Below are the code and all the weights of a small trained network. Each question names an input and a class and asks about switching units off, where a switched-off unit gives its printed mean instead of its output.

import numpy as np


def w(rows, s, z=0):
    codes = np.array(rows[::2]) - 128.0
    scale = np.full(codes.shape[1], s)
    scale[-1] = z or s
    return codes * scale


def f(y):
    return np.maximum(y, 0)


def log_softmax(a):
    a = a - a.max(-1, keepdims=True)
    return a - np.log(np.exp(a).sum(-1, keepdims=True))


def net(x, mask):
    res = np.array(x, float).reshape(1, 6) / 4 @ E
    y = f(res @ A[0][:, :-1].T + A[0][:, -1])
    res = res + np.where(mask, y, B[0][:, -1]) @ B[0][:, :-1]
    return log_softmax(res[-1] @ U[:, :-1].T + U[:, -1])


A, B = {}, {}
E = w([
[26,181,180],'x0',
[129,128,131],'x1',
[128,126,126],'x2',
[168,98,253],'x3',
[170,236,134],'x4',
[126,128,129],'x5',
],0.008)
A[0] = w([
[161,200,115,34],'n1',
[101,57,117,66],'n2',
[78,55,88,83],'n3',
[110,123,77,63],'n4',
[185,106,88,15],'n5',
[154,170,116,78],'n6',
[206,80,100,33],'n7',
[48,45,115,127],'n8',
[115,139,50,1],'n9',
[190,102,102,24],'n10',
[102,145,69,24],'n11',
[142,119,174,4],'n12',
[120,158,78,62],'n13',
[104,64,106,104],'n14',
[78,110,60,127],'n15',
[51,143,188,140],'n16',
[73,182,150,135],'n17',
[224,94,107,45],'n18',
[91,141,75,61],'n19',
[164,227,111,157],'n20',
[108,83,142,78],'n21',
[156,96,186,63],'n22',
[115,128,192,79],'n23',
[153,112,178,58],'n24',
[102,140,59,54],'n25',
[120,133,110,76],'n26',
[251,74,63,94],'n27',
[209,98,114,24],'n28',
[152,94,209,135],'n29',
[46,135,168,33],'n30',
[218,124,125,145],'n31',
[85,155,147,35],'n32',
[156,208,127,197],'n33',
[104,119,83,141],'n34',
[83,151,153,17],'n35',
[142,96,175,59],'n36',
],0.011,0.0044)
B[0] = w([
[125,81,237,176],'n1',
[143,126,215,175],'n2',
[143,103,196,197],'n3',
[150,204,187,165],'n4',
[72,169,146,161],'n5',
[121,103,201,160],'n6',
[58,160,124,183],'n7',
[145,95,207,229],'n8',
[145,203,153,176],'n9',
[52,171,138,161],'n10',
[175,207,130,170],'n11',
[168,210,108,145],'n12',
[178,195,180,173],'n13',
[147,101,227,182],'n14',
[195,162,157,217],'n15',
[104,131,74,236],'n16',
[67,97,62,219],'n17',
[54,154,99,193],'n18',
[185,211,95,180],'n19',
[132,2,239,250],'n20',
[146,117,198,158],'n21',
[185,216,104,182],'n22',
[127,191,73,181],'n23',
[157,219,97,167],'n24',
[180,209,140,188],'n25',
[145,153,120,135],'n26',
[29,137,101,254],'n27',
[36,186,130,173],'n28',
[211,224,69,229],'n29',
[66,141,99,189],'n30',
[48,107,110,212],'n31',
[34,147,60,156],'n32',
[140,38,205,244],'n33',
[206,165,152,189],'n34',
[75,149,107,154],'n35',
[189,203,148,167],'n36',
],0.0056,0.0058)
U = w([
[207,223,144,48],'0',
[2,122,121,41],'1',
[149,88,147,255],'2',
[151,48,247,40],'3',
[144,94,127,224],'4',
],0.011,0.0083)

Each question gives the input, the list of numbers given to net, and the class t.
The units are the neurons (one row each of A and B). Each row of codes is followed by its name. A weight is (code - 128) times the scale printed after its matrix; where a second scale follows, it is the last column's (A, B and U).
mask holds one flag per neuron, in row order. A switched-off neuron (its flag False) gives its mean, the last column of its row in B, instead of its output. The means were averaged over made-up inputs and are rounded, as every weight is.
A unit's drop is (log p(t) with every unit on - log p(t) with that unit switched off) / (log p(t) with every unit on - log p(t) with every unit switched off).
The circuit of an input: a set's keep is (log p(t) with only the set's units on - log p(t) with every unit switched off) / (log p(t) with every unit on - log p(t) with every unit switched off). Starting from the 12 units with the biggest drops (on a tie, the unit counted first), units are removed one at a time, each time the one whose removal leaves the highest keep (on an exact tie, the one counted first), for as long as the keep stays at least 0.8.
units of the circuit, in order: the units of the circuit, biggest drop first
most important unit: the unit with the biggest drop
k most important neurons: the k neurons with the biggest drops, biggest first
drop of u: that unit's drop, to one decimal
input [8,2,2,2,7,-7], class 1: units of the circuit, in order	(n17, n32)
input [8,1,3,6,-2,2], class 1: units of the circuit, in order	(n30, n16)
input [6,-6,6,-6,8,4], class 3: units of the circuit, in order	(n20, n33)
input [-3,-2,6,3,7,-2], class 3: units of the circuit, in order	(n20, n33)
input [-8,-6,-3,8,-7,-2], class 0: units of the circuit, in order	(n29, n22)
input [-8,-2,5,-7,-7,8], class 1: 2 most important neurons	(n27, n7)
input [7,-4,-4,-4,8,5], class 3: 2 most important neurons	(n20, n33)
input [8,3,8,1,7,4], class 1: 2 most important neurons	(n17, n32)
input [1,-3,3,5,-3,-5], class 0: 2 most important neurons	(n29, n20)
input [5,0,7,-3,-7,5], class 3: most important unit	n8
input [-3,3,-1,-5,7,6], class 3: 3 most important neurons	(n20, n33, n1)
input [5,3,1,3,7,-5], class 3: 4 most important neurons	(n20, n33, n1, n27)
input [0,3,2,-5,-6,2], class 3: drop of n3	0.2
input [-5,4,-5,-5,7,1], class 3: drop of n20	0.4
input [-7,-5,-7,3,2,-1], class 1: drop of n27	0.1
